Here is a tiny trained network, its code and every weight. The questions are about switching its units off for an input and a target symbol, where a switched-off unit gives its printed mean instead of its output.

import numpy as np


def w(rows, s, z=0):
    codes = np.array(rows[::2]) - 128.0
    scale = np.full(codes.shape[1], s)
    scale[-1] = z or s
    return codes * scale


def norm(h):
    return h / np.sqrt((h * h).mean(-1, keepdims=True) + 1e-5)


def f(y):
    return y / 2 * (1 + np.tanh(0.7978845608 * (y + 0.044715 * y**3)))


def softmax(a):
    e = np.exp(a - a.max(-1, keepdims=True))
    return e / e.sum(-1, keepdims=True)


def log_softmax(a):
    a = a - a.max(-1, keepdims=True)
    return a - np.log(np.exp(a).sum(-1, keepdims=True))


def net(x, mask):
    ids = ['βγεζηθλμσφω'.index(c) for c in x.split()]
    T = len(ids)
    res = E[ids] + P[:T]
    u = 0
    for l in range(3):
        q, k, v = (norm(res) @ M[l].T for M in (Q, K, V))
        z = softmax(np.where(np.tri(T) > 0, q @ k.T / 2**0.5, -1e9)) @ v
        res = res + np.where(mask[u], z, O[l][:, -1]) @ O[l][:, :-1]
        u += 1
        y = f(norm(res) @ A[l][:, :-1].T + A[l][:, -1])
        res = res + np.where(mask[u : u + 4], y, B[l][:, -1]) @ B[l][:, :-1]
        u += 4
    return log_softmax(norm(res)[-1] @ U[:, :-1].T + U[:, -1])


Q, K, V, O, A, B = {}, {}, {}, {}, {}, {}
E = w([
[36,131,197,57,113,70,148,122],'β',
[147,86,115,101,192,141,121,152],'γ',
[133,125,154,131,43,168,175,123],'ε',
[168,207,175,135,161,5,94,178],'ζ',
[106,87,44,190,181,115,85,158],'η',
[119,89,142,199,120,194,153,80],'θ',
[194,121,135,91,141,90,96,76],'λ',
[118,97,66,130,140,176,11,170],'μ',
[129,166,115,126,145,100,121,195],'σ',
[204,140,99,147,77,112,111,167],'φ',
[93,166,141,120,144,139,189,130],'ω',
],0.017)
P = w([
[86,142,85,142,104,144,84,112],'0',
[186,118,230,62,6,108,179,209],'1',
[88,158,120,130,144,154,73,105],'2',
[97,143,127,146,132,148,86,111],'3',
[226,103,244,88,54,126,165,229],'4',
[94,161,126,53,196,124,89,102],'5',
[92,149,151,132,150,138,103,100],'6',
[239,105,254,104,92,136,164,230],'7',
[115,186,93,22,249,161,79,107],'8',
[84,158,146,137,141,142,86,101],'9',
],0.0077)
Q[0] = w([
[196,117,175,137,146,89,119,122],'L0H1',
[201,1,235,108,210,131,131,187],'L0H1',
],0.0078)
K[0] = w([
[202,128,158,90,156,89,124,118],'L0H1',
[187,96,116,80,254,170,151,113],'L0H1',
],0.0097)
V[0] = w([
[218,65,173,60,252,134,166,123],'L0H1',
[160,152,131,159,137,54,119,111],'L0H1',
],0.0038)
O[0] = w([
[127,46,94,140,92,84,137,160,254],'L0H1',
[66,114,116,2,116,149,141,111,39],'L0H1',
],0.0075,0.00075)
A[0] = w([
[128,113,42,61,218,79,53,105,88],'L0N1',
[50,252,160,186,199,253,137,148,5],'L0N2',
[172,170,33,113,71,92,17,160,101],'L0N3',
[81,196,6,146,191,85,77,222,170],'L0N4',
],0.0052,0.0017)
B[0] = w([
[172,180,93,114,182,125,34,112,209],'L0N1',
[119,95,59,87,123,61,169,146,181],'L0N2',
[177,162,103,205,130,169,162,161,202],'L0N3',
[153,121,155,109,247,254,192,90,254],'L0N4',
],0.0091,0.0056)
Q[1] = w([
[172,33,142,74,189,126,163,199],'L1H1',
[92,241,80,111,121,144,115,7],'L1H1',
],0.011)
K[1] = w([
[181,79,129,96,197,87,105,164],'L1H1',
[50,187,60,119,24,251,161,153],'L1H1',
],0.012)
V[1] = w([
[59,141,153,143,151,177,157,215],'L1H1',
[69,41,76,28,75,255,93,174],'L1H1',
],0.005)
O[1] = w([
[2,159,119,185,199,92,50,203,209],'L1H1',
[96,43,69,50,180,125,56,203,247],'L1H1',
],0.0061,0.0013)
A[1] = w([
[174,6,65,103,28,140,160,191,4],'L1N1',
[100,185,81,56,113,10,227,153,47],'L1N2',
[130,90,2,199,163,188,118,88,179],'L1N3',
[193,227,134,54,104,92,98,193,134],'L1N4',
],0.0092,0.0021)
B[1] = w([
[93,29,163,67,182,82,86,160,181],'L1N1',
[231,153,3,151,190,120,101,168,179],'L1N2',
[103,159,184,52,19,113,195,94,254],'L1N3',
[61,97,149,186,137,183,79,29,179],'L1N4',
],0.0079,0.009)
Q[2] = w([
[104,126,106,154,160,142,96,2],'L2H1',
[23,72,97,101,172,164,93,143],'L2H1',
],0.0084)
K[2] = w([
[167,146,169,144,42,167,172,213],'L2H1',
[90,96,32,2,95,178,176,225],'L2H1',
],0.0078)
V[2] = w([
[86,120,54,106,54,113,217,159],'L2H1',
[210,128,252,237,176,89,134,204],'L2H1',
],0.0032)
O[2] = w([
[60,53,99,34,219,61,124,117,84],'L2H1',
[176,120,81,164,19,255,204,160,3],'L2H1',
],0.0071,0.0018)
A[2] = w([
[132,86,197,122,128,153,122,130,51],'L2N1',
[150,129,48,119,148,157,130,11,76],'L2N2',
[232,46,108,67,131,109,166,120,31],'L2N3',
[74,23,75,124,106,105,169,208,4],'L2N4',
],0.011,0.0042)
B[2] = w([
[112,198,8,110,138,109,158,54,169],'L2N1',
[117,65,59,189,119,87,94,145,254],'L2N2',
[209,128,100,85,229,155,69,33,227],'L2N3',
[128,33,179,176,158,187,135,246,203],'L2N4',
],0.011,0.0044)
U = w([
[97,186,137,77,107,59,94,161,184],'β',
[228,123,146,36,129,149,118,3,79],'γ',
[170,29,185,117,134,153,115,197,154],'ε',
[99,153,223,197,173,156,85,63,93],'ζ',
[46,71,67,177,158,180,175,52,75],'η',
[62,78,152,79,62,153,154,53,167],'θ',
[123,71,103,180,49,106,50,55,136],'λ',
[105,154,99,55,63,231,43,149,77],'μ',
[138,182,173,56,181,178,214,148,66],'σ',
[204,155,152,160,46,151,152,139,255],'φ',
[199,152,28,120,101,71,160,192,134],'ω',
],0.0078,0.0054)

Each question gives the input, a string of symbols that net reads in full, and the target symbol t.
The units are the heads (2 rows each of Q, K, V and O) and the neurons (one row each of A and B). Each row of codes is followed by its name. A weight is (code - 128) times the scale printed after its matrix; where a second scale follows, it is the last column's (O, A, B and U).
mask holds one flag per unit, layer by layer, with each layer's heads first. A switched-off unit (its flag False) gives its mean, the last column of its rows in O or B, instead of its output. The means were averaged over made-up inputs and are rounded, as every weight is.
A unit's drop is (log p(t) with every unit on - log p(t) with that unit switched off) / (log p(t) with every unit on - log p(t) with every unit switched off).
The circuit of an input: a set's keep is (log p(t) with only the set's units on - log p(t) with every unit switched off) / (log p(t) with every unit on - log p(t) with every unit switched off). Starting from the 12 units with the biggest drops (on a tie, the unit counted first), units are removed one at a time, each time the one whose removal leaves the highest keep (on an exact tie, the one counted first), for as long as the keep stays at least 0.8.
units of the circuit, in order: the units of the circuit, biggest drop first
most important unit: the unit with the biggest drop
top k neurons: the k neurons with the biggest drops, biggest first
k most important neurons of layer l: the k neurons of layer l with the biggest drops, biggest first
input ε φ φ ε, target ε: units of the circuit, in order -> (L0N4 L2N4 L1N1)
input θ β φ ζ θ γ λ η, target γ: units of the circuit, in order -> (L2N3 L1N3)
input θ σ μ β ε η ε η, target σ: most important unit -> L1H1
input η λ ω γ θ η η ω, target ε: units of the circuit, in order -> (L0H1 L0N4 L2N4)
input ω β γ φ β, target ε: top 4 neurons -> (L2N4 L0N4 L1N2 L0N1)
input η γ η γ η η ε φ, target ε: top 3 neurons -> (L2N4 L1N1 L0N4)
input ζ γ μ σ β β, target β: top 2 neurons -> (L0N4 L2N3)
input η β φ φ ζ φ ε η, target φ: units of the circuit, in order -> (L2H1 L1H1)
input η φ ω θ μ θ η φ, target λ: units of the circuit, in order -> (L0N4 L1N4)
input ω μ ζ ε μ, target φ: units of the circuit, in order -> (L1H1 L2H1)
input λ ε σ θ σ, target γ: units of the circuit, in order -> (L1H1 L2N3)
input η η η φ θ, target η: top 2 neurons -> (L2N1 L1N3)
input η λ η β ω, target γ: top 2 neurons -> (L2N3 L0N1)
input β η γ, target γ: top 2 neurons -> (L1N4 L1N3)
input σ λ β γ γ σ λ β ε, target ε: top 3 neurons -> (L0N4 L0N1 L2N4)
input φ μ μ ε σ, target ζ: units of the circuit, in order -> (L1N4)
input σ γ ζ λ ε, target γ: top 2 neurons -> (L1N1 L2N3)
input β ω φ γ ω, target ε: units of the circuit, in order -> (L0H1 L2N4 L0N4)
input ζ η γ λ β, target γ: top 2 neurons -> (L2N3 L0N2)
input ω φ β η θ, target η: top 2 neurons -> (L2N1 L0N1)
input β γ λ φ θ μ φ μ, target γ: 2 most important neurons of layer 2 -> (L2N3 L2N1)
input φ θ θ β μ, target μ: top 2 neurons -> (L0N2 L0N3)
input η λ β λ β ε η ζ θ, target θ: top neuron -> (L1N3)
input β γ ζ ζ η η φ η, target φ: units of the circuit, in order -> (L1H1 L2H1)
input γ γ σ θ θ η ε β, target ε: top 4 neurons -> (L2N4 L0N4 L0N1 L1N2)
input η λ φ γ φ, target ε: 3 most important neurons of layer 0 -> (L0N1 L0N4 L0N3)
